(in the rows, 128 means zero)
Each row is followed by its class number. Each block has new classes, again numbered from 0 up, in any order.
[142  94 152 128 139 146  97 127 159 117  94 132 123 110 129 110 144 142
 140 131 120 129 102]	0
[125 142  88 112 106 133 123 144 146 114 118 112 119 109 139 147 124 123
 120 138 137 117 113]	1
[147 129  91 119 119  87 117 138 123 101 126 120 131  96 128 173 120 135
 127 146 124 114 132]	1
[110  92 137 141 128 135 130 119 113 138 139 124 120 143 130 102 120 103
 125 121 138 131 131]	2
[130 119  81 142 121 100 161 117  85 123 152 120 132 136 126 142 119 107
 116 119 125 132 140]	2
[136  53  77 143 120 126 142 106  86 123 161 125 153 115 132 147 111 102
 127 135 119 117 171]	1
[ 84 143 156 163 118 190 162 148 146 181 152 127 101 128 166 144 146 140
 124 136 132 137 156]	2
[110  76 127 137 115 162 134 124 135 154 126 144 121 125 149 121 114 116
 131 142 127 123 140]	2
[130  91  89 143 104 145 129 120 118 120 137 122 126 113 116 153 111  96
 119 127 117 127 140]	2
[127 105 164 119 139 127 113 121 131 132 105 114 110 146 131 103 135 132
 133 122 127 133 116]	0
[129 132 133  85 129 115 105 126 146 106 108 121 120 118 130 107 130 113
 124 129 139 127 101]	0
[138  59 145 151 129 136 101 105 142 117 116 143 127 110 138 127 146 117
 155 134 109 123 126]	0
[126 107  67 130 110 120 115 126 105 108 159 114 130 100 139 186 129 108
 112 140 124 115 146]	1
[110 116 122 126 117 145 120 125 134 125 124 122 104 134 127  89 113 115
 118 168 146 126 114]	2
[122 100 132 143 114 136 126 125 135 134 139 122 127  95 132 155 125 124
 126 135 120 124 135]	1
[123  63 135 141 124 151  94 129 159 134 119 120 123 110 146 116 139 135
 132 131 120 117 111]	0
[114 126 110 139 123 143 145 134 121 136 148 135 134 108 120 199 124 128
 129 140 123 125 150]	2
[116 119 133 126 128 133 118 120 140 127 119 124 126 115 109 118 132 121
 135 136 134 145 115]	2
[146  43 117 129 154 114 107  96 110 104 111 133 135 122 119  93 129 103
 117 115 128 125 114]	0
[130  83 138 138 120 154 104 144 155 125 127 133 126  76 148 163 133 134
 157 151 108 115 129]	1
[132 117 143 132 131 140 112 126 164 125 105 129 123 100 129 127 138 139
 137 140 125 114 113]	1
[131  49 131 136 125 142  86 123 158 117  98 131 116  90 135 114 132 122
 137 161 123 115 121]	0
[118 152 113 154 116 154 142 141 141 144 148 127 137 116 138 197 139 131
 122 143 122 124 151]	1
[ 93  98 145 125 114 162 107 139 168 123 108 133 120 103 150 111 155 129
 132 117 126 128 114]	1
[104  80 119 146 124 144 129 127 120 138 131 145 128 113 138  99 122 118
 141 130 117 136 145]	2
[133 121 121 129 119 141 112 142 153 121 111 139 122  99 136 151 138 140
 143 143 112 129 101]	1
[137  87 120 127 126 101 144 119 116 109 121 129 132 133 114 110 124 111
 124 142 132 129 120]	0
[112  80 130 140 109 151 135 120 129 151 125 135 120 120 166 133 132 132
 139 129 120 133 143]	2
[127 104 143 134 121 150 121 133 156 135 106 142 110 100 136 123 137 129
 134 152 137 124 112]	1
[118 127 130 137 117 126 139 118 104 143 154 125 136 143 126 116 121 118
 122 117 127 134 139]	2
[130 157 110 105 124 112 145 150 127 108 136 112 129 127 126 131 129 125
 109 126 128 121 123]	1
[115 126 142 119 123 170 113 146 170 133 111 167 117 107 149 126 135 137
 131 145 128 117 111]	1

Next block: new classes, numbered from 0 again.
[177 163 125 123 117 126  93 126 110 143 121 158 136 131 133 127 159 128
 127 123 138 131  92]	0
[124 111 164 125 128 149 122 146 127 150 134 163  87 134 112 108  60 117
 132 131 106 140 184]	1
[124 124 156 133 121 126 118 147 126 118 119 201  82 136 102 117  60 136
 141 141 106 139 173]	1
[123 111 132 144 169 148 123 141 117 104 130 181  90 127 100 137  66 127
 136 131 115 161 162]	1
[143 146 145  96  92  87 119 122 144 123 131 152 129 127 135 133 143 128
 133 130 136 134 148]	0
[119 174 152 119  99  80  85 123 129 134 127 116 138 141 149 150 207 142
 107 116 118 121  79]	0
[114 145 154 114 107 105 108 130 158 128 136 160 117 121 120 112  99 118
 140 137  94 145 203]	0
[132 136 146 128 141 141 104 140 125 126 138 189  83 134  95 126  56 128
 127 153 120 144 124]	1
[102 136 137  93 101 102 114 124 147 136 123 134 126 127 126 171 148 128
 119 164 113 135 114]	0
[106 137 140 122 126 151  91 139 114 128 129 178 106 149 103 146  92 125
 138 110 140 150  78]	1
[140 152 153 104  90  96 128 113 161 111 114 177 139 112 159 125 159 109
 135 135 120 133 169]	0
